In the rows, 128 means zero.
Each row of numbers stands for one object and depends on some of the facts below. Use the named rows to name the rest.

Some rows with their names:
[116 145 129  75 138 143 164 160 131 184 188  76 137 167 136 127 140  74
  97  77 160 145  67 129 222  98 152 119 125 119 162 137 129 116 146 142
 147 192 129] -> nuker
[146 129 129 134 113 116 139 125 126 145 135 108 121 149 137 114 124 109
 129 134 145 125 123 105 146 115 153 156 111 117 112 145  98 110 124 129
 141 136 119] -> peflupek
[142 137 124 132 114 117 141 124 123 148 126 102 134 156 129 107 133 116
 129 127 146 126 120 118 156 116 137 142 105 119 115 151 110 116 136 139
 141 139 124] -> laske
[144 142 127 129 123 117 139 123 137 144 141  95 122 150 126 117 137 104
 127 123 153 124 125 112 144 135 139 149 120 115 116 154 106 123 130 136
 131 142 124] -> ludon
[145 131 126 133 104 112 138 119 129 148 128 112 121 155 138 103 128 103
 129 122 142 123 122 109 150 117 152 146 112 120 121 140 109 120 132 135
 141 142 115] -> suzur
[140 127 124 128 113 117 132 120 125 146 121 108 128 157 128 104 132 112
 133 123 143 124 119 118 153 115 141 136 106 120 121 147 112 121 140 137
 141 140 128] -> grodrimor
[142 131 126 126 115 112 131 120 129 145 125 106 120 158 125 113 132 111
 129 123 146 123 122 117 149 115 138 130 106 120 118 144 112 126 140 135
 138 141 128] -> gutredek
[142 142 123 130 113 116 138 125 132 151 127 102 131 158 120 109 138 113
 125 121 149 123 125 120 150 119 134 138 108 119 113 152 110 127 138 140
 139 142 121] -> tisa
[146 142 127 132 116 112 131 114 140 135 133  99 120 151 127 109 134  99
 133 118 149 125 125 111 151 133 141 141 121 123 122 143 114 132 140 137
 135 144 121] -> sastan
[155 128 115 135 125 104 142 125 120 153 130 101 122 161 125 109 132 124
 112 105 138 141 130 119 150 129 137 147  87 120 126 137 120 139 137 138
 127 147 125] -> grilos
[144 126 123 123 124 118 131 125 130 147 134 103 116 152 126 120 131 112
 126 125 148 123 120 114 142 115 141 132 107 118 118 149 105 124 134 129
 138 139 131] -> bobor
[141 143 123 130 114 115 136 125 131 151 128 102 130 158 123 109 139 112
 125 122 150 123 124 120 150 118 134 139 107 119 114 151 110 127 137 139
 138 140 120] -> luda
[140 130 125 128 114 117 136 123 123 148 124 107 129 156 129 106 133 115
 130 123 147 125 119 116 152 118 142 138 107 119 121 149 111 118 139 137
 138 140 127] -> vidrem
[143 131 126 127 114 111 128 120 131 144 124 106 121 156 126 111 129 108
 130 122 143 124 123 116 150 113 137 128 105 123 121 142 112 128 141 135
 139 141 127] -> flilis
[144 138 130 133 116 116 139 116 131 138 131  99 124 151 130 108 134 103
 131 121 149 125 124 110 152 134 142 146 121 118 122 148 112 124 137 137
 132 142 122] -> matovam
[144 135 123 133 116 116 138 125 127 143 129  99 133 155 125 111 132 114
 128 129 145 125 119 118 156 115 135 141 105 122 113 149 110 117 139 139
 143 140 124] -> vaplozer
[143 130 122 127 125 123 139 132 123 150 136  98 128 153 126 115 136 119
 127 131 152 124 119 115 145 117 142 147 107 114 112 158 101 113 128 133
 140 138 129] -> zagam
[148 134 126 124 123 115 131 118 137 136 140  97 113 147 128 119 134 100
 131 124 151 125 122 109 141 131 145 143 122 116 120 150 104 127 133 131
 131 141 126] -> muru
[140 120 124 126 124 123 138 128 118 147 132 102 121 151 128 113 132 119
 128 130 148 124 117 113 144 115 149 142 106 112 118 157 102 110 129 128
 137 137 135] -> sepotrir
[142 143 135 130 114 114 140 121 119 151 125 108 126 163 128 111 133 116
 119 119 147 130 127 114 151 121 133 132 101 117 120 146 116 124 140 136
 135 142 127] -> sogro

How the objects are related:
breflen	skigevel	triplen; breflen	skigevel	plostol; peflupek	skigevel	gritogul; peflupek	skigevel	nubro; piplis	skigevel	sogasam; piplis	skigevel	fovok; piplis	skigevel	muklum
raste	skigevel	mezo; raste	skigevel	gulaklan; raste	skigevel	grilos; klefil	skigevel	trirus; klefil	skigevel	nubro; klefil	skigevel	guki; nizok	skigevel	tilik
nizok	skigevel	triplen; nizok	skigevel	broflik; nizok	skigevel	skadir; nizok	skigevel	sastan; treklos	skigevel	vunam; treklos	skigevel	kugrum; ludon	skigevel	luda
ludon	skigevel	vubu; trester	skigevel	listuk; trester	skigevel	grekler; pigu	skigevel	plustum; pigu	skigevel	suzur; skorek	skigevel	pobo; skorek	skigevel	kofu
klovi	skigevel	stuflom; klovi	skigevel	broza; klovi	skigevel	dugor; sebudrum	skigevel	trogik; sebudrum	skigevel	tabok; sebudrum	skigevel	fostik; sebudrum	skigevel	zogrus
sebudrum	skigevel	dasu; zazok	skigevel	truza; zazok	skigevel	gulaklan; pustul	skigevel	skeklik; pustul	skigevel	triba; pustul	skigevel	naplu; pustul	skigevel	nuker
pustul	skigevel	skatafli; klelo	skigevel	bifan; klelo	skigevel	grekler; klelo	skigevel	zugruk; klelo	skigevel	flilis; trosar	skigevel	suzur; trosar	skigevel	rirer
trosar	skigevel	grodrimor; trosar	skigevel	toben; skatrusten	skigevel	rizor; skatrusten	skigevel	grodrimor; skatrusten	skigevel	rotro; babror	skigevel	tabok; babror	skigevel	rizor
babror	skigevel	stisa; drisu	skigevel	fluso; drisu	skigevel	buzok; drisu	skigevel	sogrir; drisu	skigevel	fina; kibegri	skigevel	dugor; dera	skigevel	skeklik
zosen	skigevel	flofles; zosen	skigevel	kezulam; zosen	skigevel	sogro; muru	skigevel	luskan; muru	skigevel	sastan; trukopam	skigevel	trirus; trukopam	skigevel	plizis
trukopam	skigevel	zogru; flomuk	skigevel	lageta; flomuk	skigevel	naplu; sepotrir	skigevel	skatru; sepotrir	skigevel	nubro; sepotrir	skigevel	toben; sepotrir	skigevel	brugruto
sepotrir	skigevel	stisa; nubom	skigevel	grabron; nubom	skigevel	skatafli; nubom	skigevel	guki; gufis	skigevel	plustum; gufis	skigevel	matovam; soton	skigevel	vidrem
soton	skigevel	toben; soton	skigevel	tipu; bistok	skigevel	gropli; bistok	skigevel	briklem; bistok	skigevel	brugruto; simik	skigevel	skironu; simik	skigevel	grilos
simik	skigevel	sogro; dagrugom	skigevel	stedrapler; dagrugom	skigevel	pleri; dagrugom	skigevel	votrovas; dagrugom	skigevel	plevi; dagrugom	skigevel	nubro; flesul	skigevel	ziplem
flesul	skigevel	stuflom; flesul	skigevel	grevo; flesul	skigevel	nople; nisas	skigevel	luskan; nisas	skigevel	gropli; nisas	skigevel	leskil; nisas	skigevel	gutredek
nemimol	skigevel	drunetuk; fletostor	skigevel	nifle; fletostor	skigevel	flaruster; fletostor	skigevel	dugor; fletostor	skigevel	votrovas; biza	skigevel	skebor; biza	skigevel	skatafli
funul	skigevel	plukos; funul	skigevel	trogik; funul	skigevel	dugor; funul	skigevel	skatafli; funul	skigevel	klobis; klike	skigevel	fluso; klike	skigevel	tabok
klike	skigevel	fludrer; klike	skigevel	rupledor; platun	skigevel	buzok; platun	skigevel	skebor; platun	skigevel	lageta; platun	skigevel	gritogul; platun	skigevel	nubro
fimar	skigevel	tisa; fimar	skigevel	nuklas; fimar	skigevel	kugrum; plastam	skigevel	pleri; plastam	skigevel	skatru; plastam	skigevel	kofu; zagam	skigevel	stedrapler
zagam	skigevel	mileka; zagam	skigevel	brostules; zagam	skigevel	laske; zagam	skigevel	plevi; bruplubun	skigevel	vubu; bruplubun	skigevel	gelen; bruplubun	skigevel	dravu
lubral	skigevel	luskan; lubral	skigevel	skebor; lubral	skigevel	bisil; lubral	skigevel	plufa; lubral	skigevel	rirer; lubral	skigevel	pelibruk; lubral	skigevel	zogrus
lubral	skigevel	defluklun; lubral	skigevel	flilis; bobor	skigevel	leskil; bobor	skigevel	plufa; skenefler	skigevel	klemo; skenefler	skigevel	klobis; pilaskom	skigevel	flofles
pilaskom	skigevel	triba; pilaskom	skigevel	sogasam; pilaskom	skigevel	gulaklan; pilaskom	skigevel	briklem; pilaskom	skigevel	nople; bromun	skigevel	truza; bromun	skigevel	zugruk
bakem	skigevel	votrovas; bakem	skigevel	rupledor; bakem	skigevel	vaplozer; pleri	trive	a; vidrem	trive	a; plizis	trive	a; plevi	trive	c
plostol	trive	a; tilik	trive	b; kizek	trive	c; tipu	trive	b; gutredek	trive	a; breflen	trive	a; broza	trive	b
mezo	trive	a; peflupek	trive	c; broflik	trive	a; piplis	trive	a; mileka	trive	a; plustum	trive	a; luda	trive	a
raste	trive	c; skebor	trive	b; klefil	trive	a; zogrus	trive	c; votreso	trive	c; muklum	trive	a; fostik	trive	a
flevem	trive	a; kofu	trive	c; drunetuk	trive	b; dasu	trive	a; nizok	trive	c; kezulam	trive	b; nifle	trive	a
trogik	trive	c; laske	trive	a; dravu	trive	c; skodu	trive	a; skadir	trive	a; bisil	trive	a; treklos	trive	a
pobo	trive	a; ludon	trive	b; skironu	trive	a; trester	trive	b; grilos	trive	a; vaplozer	trive	a; neflun	trive	a
gritogul	trive	a; sogrir	trive	a; kugrum	trive	b; fadom	trive	a; rirer	trive	a; grodrimor	trive	a; fina	trive	a
pigu	trive	a; tisa	trive	a; flofles	trive	a; skorek	trive	a; plukos	trive	b; klovi	trive	b; stedrapler	trive	b
sebudrum	trive	c; zazok	trive	a; pustul	trive	c; naplu	trive	c; plafli	trive	a; klelo	trive	a; nubro	trive	a
trosar	trive	a; trirus	trive	a; zeplo	trive	a; leskil	trive	c; gelen	trive	a; skatrusten	trive	a; gugu	trive	a
truza	trive	a; fovok	trive	a; babror	trive	c; bifan	trive	c; drisu	trive	a; gitrak	trive	a; kletrek	trive	a
luskan	trive	c; busagin	trive	b; rotro	trive	a; kibegri	trive	a; guki	trive	b; dera	trive	c; natril	trive	b
zosen	trive	b; fluso	trive	c; muru	trive	b; klobis	trive	a; skirosok	trive	b; deflak	trive	b; nuker	trive	a
stisa	trive	b; sogro	trive	a; vubu	trive	a; trukopam	trive	a; flomuk	trive	b; grabron	trive	b; sepotrir	trive	a
dugor	trive	b; nubom	trive	b; lageta	trive	b; zogru	trive	a; gufis	trive	b; matovam	trive	b; soton	trive	a
bistok	trive	a; vunam	trive	b; flilis	trive	a; sastan	trive	b; nople	trive	a; milagim	trive	a; simik	trive	c
dagrugom	trive	a; grevo	trive	c; druko	trive	a; grilen	trive	c; nuklas	trive	b; tabok	trive	b; flesul	trive	a
toben	trive	a; stuflom	trive	b; listuk	trive	c; statro	trive	b; drora	trive	c; nisas	trive	a; gropli	trive	b
sogasam	trive	a; defluklun	trive	a; skeklik	trive	c; skatru	trive	a; rupledor	trive	b; suzur	trive	c; nemimol	trive	c
fletostor	trive	a; skatafli	trive	b; biza	trive	c; votrovas	trive	b; funul	trive	c; flaruster	trive	a; klike	trive	c
brostules	trive	a; briklem	trive	a; klemo	trive	b; platun	trive	a; gulaklan	trive	a; brugruto	trive	b; fimar	trive	c
plastam	trive	c; pelibruk	trive	a; drogotram	trive	a; zugruk	trive	b; zagam	trive	a; bruves	trive	b; bruplubun	trive	a
lubral	trive	a; grekler	trive	a; bobor	trive	a; rizor	trive	a; triba	trive	a; ziplem	trive	a; triplen	trive	a
skenefler	trive	c; buzok	trive	b; pilaskom	trive	c; bromun	trive	c; bakem	trive	c; fludrer	trive	b; plufa	trive	a
pleri	triskudus	fovok; plevi	triskudus	lageta; kizek	triskudus	nizok; peflupek	triskudus	druko; piplis	triskudus	zosen; flevem	triskudus	plufa; nizok	triskudus	zogru
kezulam	triskudus	plevi; skadir	triskudus	neflun; sogrir	triskudus	peflupek; kugrum	triskudus	pelibruk; fadom	triskudus	busagin; rirer	triskudus	grilos; plukos	triskudus	stedrapler
stedrapler	triskudus	funul; zazok	triskudus	truza; plafli	triskudus	plukos; trosar	triskudus	votreso; gugu	triskudus	zeplo; fovok	triskudus	listuk; gitrak	triskudus	trosar
kletrek	triskudus	drora; busagin	triskudus	statro; natril	triskudus	rizor; skirosok	triskudus	skenefler; nuker	triskudus	drogotram; lageta	triskudus	zazok; zogru	triskudus	bruves
vunam	triskudus	nuker; milagim	triskudus	vunam; druko	triskudus	zogrus; flesul	triskudus	broza; statro	triskudus	gugu; defluklun	triskudus	bromun; drogotram	triskudus	skeklik
zugruk	triskudus	milagim; rizor	triskudus	piplis; skenefler	triskudus	kofu; bromun	triskudus	gitrak; plufa	triskudus	klelo

Rows to name:
No name comes twice in this set of rows, the named rows included.
[150 146 135 134 116 109 139 116 130 127 136  98 124 151 132 117 122 103
 129 126 142 135 119 107 163 129 137 142 112 125 120 137 114 123 139 138
 141 145 128] -> skatafli
[147 136 126 136 106 111 141 122 131 145 134 107 125 152 137 109 122 104
 128 126 142 124 118 109 158 114 147 152 110 122 114 137 109 119 131 138
 146 142 113] -> fluso
[150 141 129 136 106 107 139 123 135 138 137 106 122 153 137 117 119 102
 127 129 139 126 119 107 157 111 144 149 107 126 113 132 107 122 131 137
 147 143 115] -> trogik
[150 137 136 131 119 115 142 131 128 146 146 105 113 154 135 126 123 108
 117 130 144 128 123 101 143 114 146 148 106 116 113 140 101 117 122 129
 138 141 121] -> pustul
[135 180 146 131  93 127 143  95 124 129 120  99 149 156 121 129 123 120
 143 163 171 107 163 119 136  69 144 116 132 114 153 175  91 101 135 133
 139 125 118] -> fadom
[146 137 135 131 115 112 136 113 128 136 129 103 118 153 134 109 128 104
 130 120 146 130 123 107 154 132 142 140 118 120 127 141 113 125 140 136
 135 145 127] -> gropli
[150 130 125 128 120 115 138 128 135 142 146 103 112 148 133 125 123 103
 126 132 143 123 118 105 143 112 151 150 111 118 113 142  99 118 124 128
 142 140 118] -> sebudrum
[128 149 145 127 100 127 135 118 119 143 119 110 138 157 131 104 133 107
 139 145 154 114 118 114 161 109 134 128 120 118 110 157 106  97 140 135
 152 134 128] -> pleri
[151 149 132 138 114 110 142 119 131 127 137  95 129 152 128 116 125 103
 130 126 143 132 121 110 167 131 135 146 114 125 118 139 114 123 139 140
 141 145 124] -> dugor
[144 129 129 131 114 118 145 128 125 150 139 106 122 150 139 110 129 109
 125 130 147 124 119 105 144 118 154 159 113 112 116 149 100 112 122 133
 138 140 118] -> plastam

The same objects again, as new rows of numbers:
Some objects and their rows:
[ 99 121 176 127 106 132  71 138 151 121 122 157 138] -> klefil
[ 93 110 184 128 105 128  80 141 155 119 129 169 144] -> platun
[ 99 134 152 134 100 134  42 127 149 121 130 151 125] -> peflupek
[141 134 124 140 138 129 142 134 124 130 134 134 125] -> klemo
[136 118 124 137 144 134 116 134 127 123 149 110 149] -> gufis
[143  96  85 139 167 117 100 135 130 140 134 129 136] -> natril
[125 156 161  99 123 102 178 112 125 121 117  98 142] -> fovok
[142 136 126 139 138 129 136 132 125 129 131 131 125] -> deflak
[117  97 131 121 135 125 127 133 133 121 141 117 154] -> bobor
[142 136 124 137 138 130 136 132 124 129 134 128 126] -> drunetuk
[124 133 134 118 121 128 120 127 129 128 106 116 123] -> skatru
[137 128 129 143 138 125 144 136 128 129 140 148 126] -> grabron
[127  98 166 123  89 143 111 108 115 120 128 137 129] -> gugu
[119 109 127 118 132 130 114 130 131 122 128  97 150] -> skatrusten
[127 135 174 122  94 147 117 110 114  98 134 132 117] -> zeplo
[119 148 111 110 146  98 151 111 129 114 153  82 153] -> nizok
[142 132 124 136 141 128 143 132 123 129 137 124 130] -> gropli
[129 127 131 120 128 126 135 126 127 129 118 126 127] -> grekler
[142 136 122 137 139 129 138 132 123 130 131 123 125] -> fludrer
[120 101 108 107 141  96 133 122 131 142 114  97 153] -> rirer

Which object is each row?
No name comes twice in this set of rows, the named rows included.
[122 186 104 141 106 144 130 132 127 139 123 134  94] -> kofu
[106 122 160 116 113 136  68 132 143 119 112 105 143] -> sepotrir
[125 152 122 137 102 147  97 110 117 108 148 137 102] -> votreso
[124 171 197 111  93 134 157 115 123 114 137 115 152] -> klelo
[127 123 137 125 126 124 140 129 130 130 126 148 127] -> triba
[124  79 107 125 127 123 100 128 130 152 116 135 137] -> sogrir
[127 209 152 105 123 103 199 101 118  99 141  87 117] -> listuk
[128 119 140 144 136 121 149 140 132 127 146 164 130] -> skebor
[125 130 102 110 134  88 156 106 126 143 128  99 139] -> kizek
[150 173 114 141 179 135  85 138 134  92 163 123 133] -> zosen
[115  97 149 158 137 122 137 151 143 124 171 200 148] -> nubom
[115 130 153 122 114 126 115 132 137 128 111 141 123] -> gritogul

